Below are the code and all the weights of a small trained network. Each question names an input and a class and asks about switching units off, where a switched-off unit gives its printed mean instead of its output.

import numpy as np


def w(rows, s, z=0):
    codes = np.array(rows[::2]) - 128.0
    scale = np.full(codes.shape[1], s)
    scale[-1] = z or s
    return codes * scale


def f(y):
    return np.maximum(y, 0)


def log_softmax(a):
    a = a - a.max(-1, keepdims=True)
    return a - np.log(np.exp(a).sum(-1, keepdims=True))


def net(x, mask):
    res = np.array(x, float).reshape(1, 4) / 4 @ E
    y = f(res @ A[0][:, :-1].T + A[0][:, -1])
    res = res + np.where(mask, y, B[0][:, -1]) @ B[0][:, :-1]
    return log_softmax(res[-1] @ U[:, :-1].T + U[:, -1])


A, B = {}, {}
E = w([
[214,131,116,95,205,213,151,203,83],'x0',
[52,198,69,68,71,163,136,159,69],'x1',
[144,47,62,164,85,235,184,55,134],'x2',
[114,146,171,162,154,81,254,79,50],'x3',
],0.0097)
A[0] = w([
[214,54,214,222,217,67,101,99,227,97],'N1',
[28,202,59,75,109,155,133,132,82,120],'N2',
[139,121,50,41,76,165,24,153,181,109],'N3',
[98,167,83,92,94,121,133,153,103,98],'N4',
[128,151,163,149,122,83,254,102,11,66],'N5',
[138,159,98,107,119,120,165,111,149,251],'N6',
[85,134,150,131,152,100,224,79,26,103],'N7',
[92,134,129,145,61,44,124,84,147,110],'N8',
[61,153,107,164,44,52,128,65,194,109],'N9',
[67,168,71,86,51,141,146,171,72,96],'N10',
[44,113,133,140,69,98,128,62,182,99],'N11',
[113,252,202,62,183,2,73,191,136,93],'N12',
[145,72,33,147,57,214,187,40,145,98],'N13',
[112,110,113,108,102,89,117,110,134,105],'N14',
[81,132,171,125,30,90,129,79,133,79],'N15',
[119,131,111,106,74,138,116,151,108,106],'N16',
[91,106,93,85,98,163,54,172,213,88],'N17',
[249,149,94,54,245,214,191,219,29,84],'N18',
[73,200,86,87,79,155,133,158,67,106],'N19',
[174,119,121,162,113,141,69,160,211,104],'N20',
],0.0091,0.014)
B[0] = w([
[119,109,102,113,199,141,219,56,185,243],'N1',
[124,100,133,118,193,130,186,69,171,211],'N2',
[170,185,224,230,110,77,123,139,128,204],'N3',
[141,110,112,134,169,127,181,102,135,163],'N4',
[171,165,193,226,104,78,140,172,133,192],'N5',
[72,189,192,65,187,93,19,83,110,242],'N6',
[145,168,218,221,105,72,91,139,144,195],'N7',
[185,142,102,101,99,182,101,163,161,187],'N8',
[181,154,81,75,71,157,104,152,153,207],'N9',
[136,87,118,131,188,131,201,102,184,193],'N10',
[190,144,89,81,78,141,118,179,150,187],'N11',
[39,46,79,146,111,179,155,217,21,247],'N12',
[28,34,84,155,134,165,113,199,1,215],'N13',
[156,122,147,99,115,135,130,146,128,144],'N14',
[206,142,84,106,71,153,155,151,148,171],'N15',
[155,127,111,154,140,139,157,109,139,149],'N16',
[152,159,184,205,131,79,135,165,121,179],'N17',
[232,148,64,57,50,159,85,163,172,246],'N18',
[110,102,95,125,161,109,207,64,200,196],'N19',
[133,160,167,195,132,94,149,128,136,173],'N20',
],0.0097,0.015)
U = w([
[146,192,197,220,114,96,130,141,138,99],'0',
[187,159,55,48,71,139,104,150,167,112],'1',
[60,57,75,141,126,138,145,167,34,108],'2',
[124,106,100,120,191,122,221,54,196,109],'3',
[62,207,166,37,179,106,1,59,119,253],'4',
],0.013,0.012)

Each question gives the input, the list of numbers given to net, and the class t.
The units are the neurons (one row each of A and B). Each row of codes is followed by its name. A weight is (code - 128) times the scale printed after its matrix; where a second scale follows, it is the last column's (A, B and U).
mask holds one flag per neuron, in row order. A switched-off neuron (its flag False) gives its mean, the last column of its row in B, instead of its output. The means were averaged over made-up inputs and are rounded, as every weight is.
A unit's drop is (log p(t) with every unit on - log p(t) with that unit switched off) / (log p(t) with every unit on - log p(t) with every unit switched off).
The circuit of an input: a set's keep is (log p(t) with only the set's units on - log p(t) with every unit switched off) / (log p(t) with every unit on - log p(t) with every unit switched off). Starting from the 12 units with the biggest drops (on a tie, the unit counted first), units are removed one at a time, each time the one whose removal leaves the highest keep (on an exact tie, the one counted first), for as long as the keep stays at least 0.8.
units of the circuit, in order: the units of the circuit, biggest drop first
k most important neurons: the k neurons with the biggest drops, biggest first
drop of u: that unit's drop, to one decimal
input [-2,-3,-5,-6], class 0: units of the circuit, in order -> [N3]
input [0,5,-1,4], class 3: 3 most important neurons -> [N3 N19 N2]
input [8,8,6,3], class 1: 2 most important neurons -> [N18 N1]
input [-6,3,4,8], class 0: 2 most important neurons -> [N7 N5]
input [-7,4,7,3], class 1: 2 most important neurons -> [N9 N12]
input [7,1,4,6], class 1: 4 most important neurons -> [N18 N3 N17 N20]
input [4,8,7,6], class 3: 2 most important neurons -> [N12 N19]
input [-8,1,-8,-6], class 1: 3 most important neurons -> [N9 N13 N8]
input [7,-8,-7,-4], class 3: 4 most important neurons -> [N1 N13 N9 N11]
input [3,7,7,8], class 0: 4 most important neurons -> [N7 N5 N12 N1]
input [-6,-6,-4,3], class 1: 2 most important neurons -> [N9 N8]
input [-7,0,1,-7], class 0: 2 most important neurons -> [N3 N17]
input [-4,6,-3,-3], class 3: 2 most important neurons -> [N18 N2]
input [5,-2,1,5], class 0: units of the circuit, in order -> [N5]
input [2,-4,6,-7], class 0: 2 most important neurons -> [N3 N12]
input [0,0,6,-3], class 2: drop of N13 -> 1.3
input [-3,8,-7,3], class 3: drop of N10 -> 0.8
input [-2,8,-7,-6], class 3: drop of N20 -> 0.0
